Known rows:
draplik: [ 10.2  -8.5   2.6   5.2  25.9   9.1  -6.6  -7.7  -5.9  -1.3   0.7   2.5
  -7.9   9.3  14.2  18.0 -11.0  -3.0  15.6   3.7  10.3   6.2 -26.1  10.4
   3.4   2.3   0.4   2.0   5.4   4.2  -0.1  -2.1   2.1  -1.2  -4.2   7.9
  -4.5]
sele: [  1.9   5.6   2.9   1.9  -1.7   8.1   5.4  20.8  12.8  -9.0   4.6 -11.1
  -7.4   8.7  -2.4 -11.7   1.4  17.8  11.8  -5.2   0.5 -10.0  33.4 -20.5
 -17.1  17.2 -15.5  -6.4   2.8   3.7 -17.5 -15.8   0.3  -9.7 -23.9 -18.1
   3.7]
klosok: [ 16.4  -5.7 -11.0  15.5  24.8  11.0  -3.8 -22.2 -20.5   5.7 -16.2   5.8
 -17.2  21.5   5.6  15.0  -6.9  -2.1  25.1   2.8  13.4  -6.3  -8.8  28.0
  -9.5  -1.9  11.9  -4.3 -12.3  10.7  -1.2  23.5   2.5  12.3  15.1  -0.2
  -0.8]
brabuta: [ -7.1   6.7  -8.9  17.7 -17.4 -17.4   3.2 -12.0 -17.0   9.2 -16.2 -12.2
   0.6  10.8 -18.9 -12.8  -4.2   1.3  -1.9 -14.0   0.3 -17.6  -0.9  12.2
  -4.0 -10.8   6.5   3.9 -17.9 -12.8  -7.0   9.1  16.6 -10.5  13.4  -3.2
  -8.5]
kubutal: [  8.9   1.7 -16.1  21.2  19.1   6.7  -6.6 -16.2 -18.1   6.0 -14.0   0.4
 -19.8  19.0   9.1  17.5 -15.2 -10.4  16.0  -5.9  11.9  -1.9  -8.0  26.2
  -1.2  -5.3  15.6  -2.1  -8.1   3.1  -3.9   6.8   3.7  -0.3  12.1  -0.9
  -4.2]
tiridrom: [  2.5   0.6  -1.0 -17.3 -11.3  -6.6   5.5   7.8  39.5  -9.3   9.5   2.2
  24.9 -18.2  13.3 -11.5   9.8   1.9 -14.4   0.2 -11.1   9.5  -5.6 -17.4
   3.9 -20.9  -4.7  12.8  28.3  13.2  12.8  -5.5 -10.1   9.4  -5.5  -6.4
  -2.9]
tobrim: [  3.8 -18.9 -11.7  34.9 -29.3  24.6  -6.8   4.7  53.5  42.1  55.2   5.0
  10.5  -9.4 -17.7 -11.3  30.2  30.2 -86.5   7.7 -26.6  -2.7  34.3  -9.3
   0.3  -5.8   1.5   5.4  -0.4   7.6  42.5 -34.6  52.0   4.0 -15.1  -6.4
  26.0]
truski: [-18.8 -20.4 -19.8 -27.8 -57.0   9.8   9.0   5.9  -5.3   8.8 -15.7   8.5
  24.5 -29.2   3.4 -34.6  12.3 -30.3  -6.1  20.0  -8.3   8.0  11.6 -30.7
 -22.9  -6.5  35.6 -13.2 -38.3   8.0 -37.2  29.0 -37.9  -6.2 -11.6   3.4
 -33.9]
zedil: [  4.8   1.8  -0.4   2.4  22.5  22.0 -15.8 -12.1  -0.1  -3.7  -5.4  -8.9
 -22.4   7.5   8.3   6.3  -5.5 -20.2  35.1  16.9  -1.8   0.9 -15.1  10.0
   2.9   3.3  10.7  23.6   0.6  -4.2  -2.6   6.9  -6.9   9.4 -10.7  15.0
  10.0]
seki: [  0.4  10.6 -16.0  -3.9 -17.7  -6.8   5.6   2.6  26.9  -2.7  -1.1   0.8
  16.3  -9.1   7.3 -11.8   7.8  -0.3 -16.5  -5.9  -9.0   3.4  15.3  -5.1
   0.6 -22.9   8.2   6.0  16.9   9.1  11.5   1.5  -7.5   9.9   7.7 -12.3
   0.3]
tosusti: [ -7.4  -8.4  21.6  -8.5  -6.8 -16.6   3.8   3.6   3.0  -4.8   6.2 -10.0
  18.5  -5.7 -10.0 -10.2   0.9  12.9  -4.2   1.8  -3.3  -2.8 -29.7 -14.8
   5.7   1.1 -17.8  10.0   2.1  -9.3  -1.2  -7.4  12.0 -13.3 -12.8  10.1
  -7.8]
lume: [ -1.6  -8.8 -20.7  56.2   0.9  52.4 -22.8 -17.5  -7.1  39.6  20.9 -12.1
 -46.4  25.7 -18.3  10.1  17.2   8.8 -27.7  19.9 -16.3  -7.3  47.4  26.4
 -11.3  21.5  25.8  15.0 -38.3 -15.0  18.8 -10.5  42.8  10.5  -7.9   5.1
  42.5]
bitrok: [-16.6  -9.9  21.2 -11.9 -10.3 -10.5   6.7   6.5  -6.6 -11.4   5.2 -17.7
  13.9  -1.3  -4.4  -5.0   9.0  27.2  -6.6   6.2  -6.3   7.3  -9.7 -17.5
  -0.9  12.6 -19.2  10.9  -0.1 -15.4  -2.0  -8.1   6.7 -10.6 -15.5   5.4
   0.9]
vikir: [  0.8   4.1 -21.4  24.5  13.9  13.4  -3.8 -15.5 -33.5   1.6 -20.0  -5.3
 -28.8  26.6  10.2  21.1  -6.7  -0.2  14.0  -3.8  10.8   4.5  16.6  30.0
 -10.0   4.9  18.7  -2.0 -17.0  -3.4  -5.4   9.6   0.0   4.0  16.0  -7.7
   6.5]
midrim: [  1.1  -7.0   1.1   3.2  21.1  15.5  -3.1  -4.8 -18.6  -6.2  -2.9  -2.8
 -14.7  12.8  15.8  22.2  -3.4   6.9  10.7   8.2   8.0  14.3  -1.6   9.0
  -3.1  14.7   0.8  -1.8  -2.7  -1.7  -1.1  -1.1  -4.2   0.0  -3.7   3.9
   5.8]
sedusul: [ -0.1  21.8 -32.1   8.0 -25.2  -7.3   6.7  -7.4  20.0   5.8  -9.7  -2.5
   8.3   4.0   1.4 -14.1   0.1  -6.3 -17.4 -18.1  -7.1  -0.9  26.2   7.9
   0.7 -31.0  20.6   0.1   8.4   4.6  12.8   2.4  -3.9   5.3  19.2 -18.3
   0.5]
trogrek: [  2.8   9.1 -15.9  -4.3 -19.0  -7.1   5.5   0.8  27.7  -2.4  -0.9   1.9
  15.5  -9.7   7.0 -12.4   8.1  -2.9 -14.7  -6.4  -9.2   1.5  11.4  -6.2
   1.0 -24.3   7.3   7.4  17.7  10.1  12.0   2.0  -6.6   7.8   7.4 -12.7
  -0.9]

Facts:
bipe Ψ 597; bitrok Ψ 782; bizapu Ψ 597; bolu Ψ 597; bomok Ψ 597
brabuta Ψ 782; braflo Ψ 725; bragol Ψ 725; brifli Ψ 597; bruskem Ψ 782
dogra Ψ 782; draplik Ψ 725; drikli Ψ 597; drotogri Ψ 725; dukin Ψ 725
fale Ψ 725; finus Ψ 597; flafus Ψ 597; flagrel Ψ 782; flapan Ψ 725
fosul Ψ 725; foton Ψ 782; gafek Ψ 725; ganar Ψ 782; gika Ψ 597
gisobra Ψ 725; groste Ψ 597; grotak Ψ 782; guplok Ψ 725; kastur Ψ 782
keklo Ψ 725; kigro Ψ 597; klavol Ψ 725; klevuski Ψ 725; klosok Ψ 725
kora Ψ 597; kubutal Ψ 725; kugra Ψ 782; kuro Ψ 597; kuvi Ψ 725
legi Ψ 725; lobre Ψ 597; lofli Ψ 725; lume Ψ 725; maskek Ψ 597
megal Ψ 725; midrim Ψ 725; mili Ψ 725; mimok Ψ 725; nadi Ψ 725
nafa Ψ 725; naki Ψ 725; netiskor Ψ 725; niklel Ψ 725; nimok Ψ 725
nisti Ψ 782; nomim Ψ 725; pigas Ψ 725; pipal Ψ 725; plakem Ψ 725
plitra Ψ 782; plona Ψ 782; plusam Ψ 597; rifo Ψ 725; rukla Ψ 597
sagroflos Ψ 725; sakler Ψ 725; sebrin Ψ 782; sedusul Ψ 597; seki Ψ 597
skade Ψ 782; skatul Ψ 597; skoske Ψ 597; skuva Ψ 597; stiflu Ψ 725
stobre Ψ 782; stopluk Ψ 725; stuski Ψ 725; tave Ψ 782; tevam Ψ 597
tiridrom Ψ 597; tobrim Ψ 597; tonok Ψ 782; topal Ψ 782; toskar Ψ 782
tosusti Ψ 782; tragrigru Ψ 725; tramor Ψ 725; trebron Ψ 782; tredrar Ψ 782
trelam Ψ 725; tribruk Ψ 597; trogrek Ψ 597; trubrebo Ψ 782; truski Ψ 597
tudo Ψ 782; tunemer Ψ 782; tustol Ψ 782; vapirol Ψ 597; vebal Ψ 725
viboro Ψ 597; vikir Ψ 725; vobusi Ψ 782; vuge Ψ 782; vuklom Ψ 597
zadredruk Ψ 597; zavo Ψ 782; zedil Ψ 725; zedri Ψ 725; zevin Ψ 782
zirel Ψ 725; zodraskek Ψ 725; zofa Ψ 597; bipe ξ plitra; bipe ξ kugra
bitrok ξ viboro; bizapu ξ stobre; bolu ξ lume; braflo ξ grotak; brifli ξ lofli
bruskem ξ maskek; draplik ξ plusam; drotogri ξ vuklom; fale ξ vobusi; fale ξ zadredruk
finus ξ tragrigru; flafus ξ tave; flapan ξ fosul; fosul ξ kora; gafek ξ brabuta
gika ξ grotak; gisobra ξ niklel; groste ξ gisobra; guplok ξ pipal; keklo ξ tave
kigro ξ klevuski; klavol ξ kubutal; klavol ξ dogra; kora ξ flapan; kugra ξ dukin
kuro ξ flagrel; kuro ξ bomok; lobre ξ ganar; megal ξ flafus; megal ξ sakler
megal ξ tribruk; midrim ξ zedil; mili ξ vikir; mimok ξ vebal; nadi ξ kuvi
nafa ξ plona; nafa ξ lobre; naki ξ ganar; netiskor ξ ganar; niklel ξ groste
niklel ξ gisobra; nomim ξ mimok; pipal ξ truski; pipal ξ tustol; plakem ξ flagrel
plitra ξ topal; plona ξ zirel; plusam ξ draplik; rifo ξ lofli; sagroflos ξ flapan
sakler ξ tave; sebrin ξ tudo; skade ξ plusam; skoske ξ zedri; skuva ξ toskar
stiflu ξ stopluk; stiflu ξ zedri; stobre ξ klosok; stuski ξ plakem; tiridrom ξ pigas
tobrim ξ tevam; tobrim ξ drotogri; tonok ξ tredrar; topal ξ plitra; topal ξ rukla
toskar ξ skuva; tosusti ξ legi; tramor ξ sakler; tramor ξ tribruk; trebron ξ vikir
tribruk ξ keklo; trubrebo ξ tobrim; truski ξ zavo; tudo ξ sebrin; tunemer ξ viboro
tustol ξ kuvi; vapirol ξ tustol; vuge ξ sedusul; vuklom ξ tevam; vuklom ξ bolu
zedil ξ midrim; zevin ξ zodraskek; zirel ξ ganar; zofa ξ stopluk; zofa ξ stiflu
bipe Ω mili; bitrok Ω pipal; braflo Ω finus; braflo Ω mimok; drikli Ω mimok
gafek Ω seki; ganar Ω zirel; ganar Ω toskar; gika Ω mimok; gisobra Ω legi
gralak Ω bizapu; gralak Ω truski; gralak Ω grustim; groste Ω dogra; groste Ω nimok
keklo Ω kastur; klalem Ω trubrebo; klalem Ω tevam; klavol Ω nomim; leban Ω trogrek
leban Ω kuro; lobre Ω plona; lume Ω zedil; midrim Ω flafus; midrim Ω skuva
plakem Ω klosok; plakem Ω stiflu; plusam Ω fosul; plusam Ω nimok; plusam Ω kora
rukla Ω brige; rukla Ω bragol; rukla Ω sedusul; sakler Ω tragrigru; sele Ω zavo
skoske Ω stobre; skoske Ω stiflu; trebron Ω truklastuk; trebron Ω tribruk; trebron Ω bragol
tunemer Ω bizapu; tunemer Ω zedil; tunemer Ω foton; vapirol Ω kubutal; vapirol Ω zodraskek
vapirol Ω bruskem; vikir Ω tonok; zofa Ω kuvi

Rows:
No name comes twice in this set of rows, the named rows included.
[-28.4 -22.7 -13.1  -5.4 -57.0  -3.7   8.3  -4.8 -53.5  19.3 -27.0  -5.8
   9.7  -6.5 -21.0 -30.0   0.1 -15.5   0.7   9.6   2.7  -8.8   5.7 -12.9
 -24.6  12.2  33.1 -24.3 -71.9 -16.2 -50.5  28.6 -11.1 -27.4  -3.4   9.5
 -36.5] -> zavo
[  9.1 -33.0  -3.4  51.5   9.3  40.9 -19.2  -7.2  12.6  48.8  49.9   6.3
 -22.0  14.8 -17.5  18.5  10.9  23.5 -58.8  13.5  -7.8  -4.7  13.2  13.9
  -0.2  20.9   3.7  -5.4 -23.0  -0.9  28.5 -34.6  63.6  -4.8 -17.7  11.5
  24.7] -> drotogri
[  6.1   2.7 -16.0   0.8 -13.1 -14.5   3.9   6.8  25.8 -13.5  -5.8  -4.4
  18.8 -17.7  18.9  -5.6  10.6  -0.6 -14.1  -7.9  -5.6   3.6   2.2  -3.3
  -4.0 -30.4   4.5  20.7  28.1  14.7   6.7  -0.8  -3.9   8.7   5.5 -20.4
  -8.5] -> kora
[ -0.3 -20.7  23.5 -16.7  29.1  16.6  -2.7   6.0  -2.7 -15.7  14.4  -1.9
  -2.5   2.4  23.9  24.5   0.4  16.1   9.4  18.7   5.1  26.0 -22.4 -10.4
   2.5  22.6 -17.5   3.5  14.5   0.1   3.8 -11.7  -6.7  -0.4 -24.1  12.3
   5.3] -> klavol
[  4.7  22.0 -39.1  19.6 -22.1  -8.4   5.8 -11.0  12.9   5.3 -20.9  -2.2
   4.1   3.4   3.2 -13.6   3.9 -11.0 -10.7 -17.0  -7.2  -7.8  27.0  16.5
  -6.8 -36.3  24.8   9.3   4.4   9.8   7.1  12.5  -2.6  12.3  27.9 -24.9
  -4.1] -> viboro
[-17.2 -31.9 -26.1  -2.8 -32.2  25.2   0.4 -11.9 -67.1  23.1 -30.7  10.5
 -12.3   2.7   0.7  -6.1 -10.2 -37.8  18.4  20.8  16.1   4.4   6.9  -0.2
 -30.2  21.5  51.7 -38.4 -77.8  -1.7 -60.0  37.0 -29.9 -20.6  -3.9  13.8
 -39.6] -> kuvi
[  3.6 -19.9 -13.9  38.8 -30.6  25.6  -7.5   2.9  53.7  43.9  55.9   5.0
   8.6  -7.8 -19.5 -11.2  30.6  30.1 -90.0   7.2 -26.7  -3.7  36.8  -8.1
  -0.1  -5.3   1.4   5.8  -2.3   7.1  43.8 -34.1  56.2   5.1 -13.1  -6.1
  26.5] -> vuklom
[  4.0  -1.5 -46.1  65.4 -41.8  22.4  -7.1 -11.6  29.9  56.7  31.0   1.0
  -9.1   9.4 -28.8 -12.8  26.3  18.7 -85.1  -9.5 -24.0 -19.2  68.6  19.8
  -9.9 -16.6  28.3  -0.8 -22.6   2.6  36.1 -19.6  60.1   6.5  14.1 -21.6
  26.7] -> tevam
[  8.8 -17.0  18.6  -9.1  30.1   9.7  -6.2  -0.7   5.1  -7.6  12.2   3.2
   0.7   1.3  18.2  19.1  -8.9   1.9  12.7  10.8   8.3  14.2 -40.1  -3.2
   7.7   7.3 -11.7   3.2  15.9   6.4   1.9  -9.0  -1.2  -3.0 -17.2  15.3
  -3.9] -> rifo
[  2.4  13.1   1.3  -0.2  -1.5  14.2   0.3  17.7  18.9  -9.4   0.9 -16.8
 -13.6   7.3  -4.9 -19.4   3.5   7.5  23.9   1.1  -4.8 -14.8  33.4 -20.7
 -17.2  14.2 -10.2   7.6   2.1   0.4 -18.5 -10.0  -3.7  -3.1 -27.5 -14.4
   8.2] -> gralak
[ 12.3   3.1 -15.5  22.2  25.2   5.4  -6.1 -18.0 -14.8  -0.2 -18.1  -4.6
 -16.0  21.6  15.4  18.9 -17.4  -5.1  22.2  -7.3  13.0  -0.1 -18.7  27.4
  -2.1 -11.4  12.6   7.8  -0.7   4.2  -3.0   6.9   4.7   1.1  11.2  -4.3
  -6.6] -> dukin
[ 15.9 -16.9   3.9  -1.0  38.8  20.9   3.2 -22.5 -20.0 -13.1 -17.1  -1.5
  -9.6  24.1  21.8  20.6   8.0  30.3  36.6  19.6  12.1   8.4 -13.5  20.5
 -21.3   8.2  -8.6   5.7  -2.7  16.4   3.1  35.3  -8.5  25.8   5.6  -4.2
   8.1] -> plakem
[  1.8   7.2  -2.2 -16.9 -10.1   0.1   0.6   5.3  43.7 -13.0   4.1  -5.5
  17.7 -17.8  12.2 -19.2  13.0  -7.2   0.3   7.0 -17.8   6.0  -2.4 -17.3
   3.2 -22.3  -0.6  28.8  28.6   6.8  13.1   0.0 -13.7  14.5 -10.0  -3.0
   4.7] -> bizapu

Now the same nodes, written a new way:
Known rows:
leban: [  2.0  -4.5   2.7 -17.6  -2.8  -8.1  -2.5 -17.6   4.2 -12.8  14.8 -37.0
  -5.9   8.1]
rukla: [  5.5   3.2   4.2 -19.1   7.3 -16.1   1.4 -10.5   0.4  -4.9   1.8 -39.2
   6.4  26.6]
sedusul: [  2.2   0.9  27.7 -15.4  11.8  -8.9  -6.5  -2.8   1.1 -10.0  -5.8 -34.3
  12.7  21.5]
bragol: [ -7.9  -7.4  23.1 -13.1  -1.8  -9.8 -13.0   3.9  22.8 -12.2  -4.6 -28.7
 -11.5  -2.2]
ganar: [-32.3  -7.9   4.3 -16.1 -21.7  -3.0  17.7 -65.8 -28.1  -8.0 -45.5 -34.6
  -4.2 -20.3]
flapan: [ -1.4 -12.8 -17.1   4.8  -3.5   2.0  -3.3  24.9   0.7   3.4   1.9  36.1
 -16.1   5.2]
gisobra: [-16.2  20.0 -27.0   8.7  43.5  34.1  22.4  27.6  10.1  69.2  26.5 -20.9
   0.1 -60.8]
foton: [ 14.2  -8.3  31.9   4.2   3.1  -9.7   3.9 -19.2   2.6 -15.7  -2.9 -30.3
  -7.2  -5.5]
plitra: [ 21.2  -5.5  -5.3  18.7  -3.0   7.8   8.2  -0.7 -18.2   6.9   4.6  28.4
  -6.1  -5.4]
lofli: [ -6.5  -9.6   7.0 -13.8  -1.6 -14.7  -6.0  -0.3  22.0 -11.3  -1.8 -31.3
 -14.3   0.2]
vebal: [ -6.7  -9.7   7.8 -15.0  -1.3 -15.2  -5.4  -0.4  23.7 -11.1  -2.0 -33.6
 -13.5   0.4]
vapirol: [  3.0  13.4 -15.6   4.9   4.6   6.2   3.5   7.8 -16.4  17.3   7.2  18.2
   7.0  25.1]
keklo: [ -9.6  54.8 -33.1  22.9 -27.6  -9.9  -2.8 -10.8  50.5 -18.8  17.7  32.3
  41.2 -20.8]
skoske: [  4.8  14.8 -23.8   5.1   4.8   9.3  -0.1   7.3 -18.0  11.4  -1.0  10.7
   8.2  21.4]
vikir: [ -9.4  -5.2  -3.8 -10.6   1.9 -19.1   3.8  -4.4  22.9  -8.9   3.4 -34.4
 -20.7   5.1]
dogra: [ 21.7 -11.5  33.1  -5.3  -4.5  -9.6  -2.5 -18.0   2.2 -11.9  -2.5 -30.1
  -4.1  -5.9]
zadredruk: [  2.8   0.8  12.0 -17.1  11.3 -13.0   0.3  -8.5   0.7  -9.7  -3.2 -37.3
  10.8  22.4]

Rows:
No name comes twice in this set of rows, the named rows included.
[  0.1 -14.7  -2.1  -0.4  -6.3   4.7 -11.8  27.6   2.5   4.6   0.8  37.1
  -8.3  -0.8] -> fosul
[ -8.9  19.9 -18.0  12.6 -13.0   0.9  -5.3   7.5  23.1  -3.6   6.7  30.7
  14.6 -14.7] -> megal
[ 20.4 -15.3  -3.7  19.2   6.0  12.2   7.1   4.5 -21.3 -10.0  -9.2  29.1
   4.5 -19.0] -> toskar
[ 16.8   1.2 -12.4  17.5  -3.8   3.5  15.6 -10.6 -13.4   8.7   7.7  18.8
  -7.4  -5.6] -> tunemer
[-17.6  -9.0  21.9  -4.3   9.7 -15.7   2.5   0.9  25.6 -15.8  -0.4 -29.1
 -14.8  -0.1] -> legi
[ 17.0 -13.0 -19.6  -5.9  -0.1  -3.6   2.3  16.4 -25.7   5.6   5.9  37.3
   1.3  40.0] -> plusam
[ 19.4   3.3   5.7  24.8  -4.0  16.5  -4.2   1.1 -17.4   1.9  -4.5  20.1
  -5.5  -8.4] -> stobre
[ -5.3  -8.2 -15.5   4.2  -4.3   3.0  -3.1  20.3   3.3   5.1   1.5  29.6
 -12.8  -1.2] -> sagroflos
[ -7.1  -9.4  18.7 -12.8   0.5 -11.6 -10.4   4.0  23.6 -14.2  -4.9 -30.6
 -11.1  -2.2] -> tragrigru
[ 10.6   2.6 -11.5  23.0   0.8   1.7  21.5 -11.6 -12.8   8.1  11.1  19.4
 -10.2  -3.9] -> bitrok
[ 19.6  -9.4  28.7   0.5  -1.0  -9.8   0.3 -18.5   1.5 -14.1  -3.0 -32.0
  -7.1  -4.0] -> zavo

Now the same nodes, written a new way:
Known rows:
flapan: [  0.8 -16.9 -18.5  -1.5 -20.8 -12.5   4.0  16.6  -5.5  -9.2  -2.7   9.6
  -9.2   0.2]
lobre: [ 23.0 -44.4   6.3 -33.1 -12.9  -8.6   0.3 -24.4  20.5  -9.3   2.5 -37.7
  15.5  16.0]
niklel: [ -0.2  -0.9 -47.6  -7.4 -17.4  -4.6   4.9  35.5 -15.6 -39.6 -10.8   5.1
  -0.3   3.8]
klavol: [ 12.8 -15.6 -17.5   4.1  -4.9  -5.3  -3.0   4.6  15.3 -11.0  -3.9  10.0
  -2.8   7.5]
brifli: [-11.9 -12.3  -8.9  -1.1 -17.4  -2.7   3.8  -7.4 -10.6  -7.9  -2.9   3.4
  -0.3  -1.4]
bruskem: [  8.4  -5.5  31.7   7.4  15.2  10.3  12.1  13.3 -16.3  -9.4  35.2  -5.0
  10.9  -3.1]
sakler: [  1.9 -26.5   7.1  34.1  -8.4  -9.4  -1.0 -11.6  18.9  19.2   6.3  41.9
 -18.5  -2.8]
plitra: [  7.3  -9.9  28.1   9.2  12.6   8.4  14.7  15.8 -20.0 -13.6  37.9  -1.8
  12.6  -3.9]
midrim: [ 12.6 -21.0 -20.0   5.3  -7.5  -5.6  -0.7   6.8  12.3 -14.5  -1.9  12.6
  -2.5   7.2]
foton: [ -5.3  25.1  39.5   1.9  40.8  18.6  -1.0  11.1  -7.3  12.6  16.7 -10.4
  10.8 -16.2]
pigas: [ -1.3  22.3  -7.8  -8.3   0.5  -3.2  -8.6   2.1   7.8  16.1 -21.3  -3.5
 -12.4  -0.8]
kuvi: [  0.9  21.6  -8.9  -6.9   0.7  -0.4  -8.8   1.5   9.6  14.0 -20.6  -2.9
 -12.4   0.4]
zodraskek: [ -0.8  22.5  -7.3  -7.9   0.2  -1.7  -8.7   2.0   8.8  16.5 -20.6  -4.1
 -12.6  -0.1]
truklastuk: [-11.3  19.5 -18.3  -9.3 -12.9  -2.3 -10.4 -14.9   7.7  14.4 -32.8  -2.6
 -12.9   0.3]
grustim: [-17.9  17.6 -17.2 -11.3  -8.0  -2.5 -12.4 -10.3   7.5  16.1 -34.6   0.1
 -11.2  -6.4]
dukin: [ -1.6  22.6  -8.0  -8.4   0.2  -3.0  -8.4   2.3   7.6  16.5 -20.8  -3.4
 -12.1  -1.7]
drikli: [-20.2  18.0 -25.6   9.7  21.3 -21.0  -8.9 -37.1   8.4  14.6  -9.0  -1.7
  35.5   9.3]

Rows:
No name comes twice in this set of rows, the named rows included.
[  2.5  -5.0 -38.8   4.7  -4.5  12.1   1.7   0.4  -2.4 -47.1  -5.5   5.8
  12.7  13.0] -> groste
[ -1.0  21.0  -4.8   2.9  13.9  14.8 -11.6 -27.7  18.3   4.1 -17.3  -2.4
   3.4   7.0] -> rukla
[-18.1 -16.3 -33.0  14.3   3.2 -29.5   1.6 -26.0  -1.4  -4.7   6.0   8.2
  38.2  10.2] -> gika
[  9.9  17.8 -11.3  -0.1  14.0   4.2 -12.6  -5.9  24.6   8.5 -19.0   1.2
  -5.6   6.6] -> vikir
[ -4.5  22.7  59.7  28.4  31.8  14.6   2.3 -12.2  -4.1  37.8  27.7  12.6
  -4.0 -13.6] -> tave
[-17.6 -11.9 -14.6   0.9 -16.4 -13.1   4.3 -10.6 -12.8  -4.3  -0.6   3.3
   9.1  -0.1] -> finus
[-16.5 -14.8  -8.4  -1.2 -15.7  -2.6   2.9  -2.6 -10.9  -8.9  -3.7   6.6
   0.2  -6.5] -> truski
[ -1.6 -18.4  -6.8   6.6 -20.7 -14.6   3.1   7.8  -1.5   4.9  -0.8  17.5
 -14.4  -3.6] -> tramor
[ 20.1 -20.6  38.6  -8.4  10.4   5.0  13.1   9.4 -10.6  -9.4  38.7 -23.1
  15.3   2.7] -> plona
[ 15.9 -11.8 -15.9  -0.9 -23.0  -5.5   4.9   5.7   3.1 -10.6  -2.0   4.7
 -13.5  11.8] -> stiflu
[ -1.8 -17.5 -36.0  10.0   1.2 -34.6   1.0  -3.6   6.9  -1.9   3.7  10.3
  24.2  10.3] -> braflo

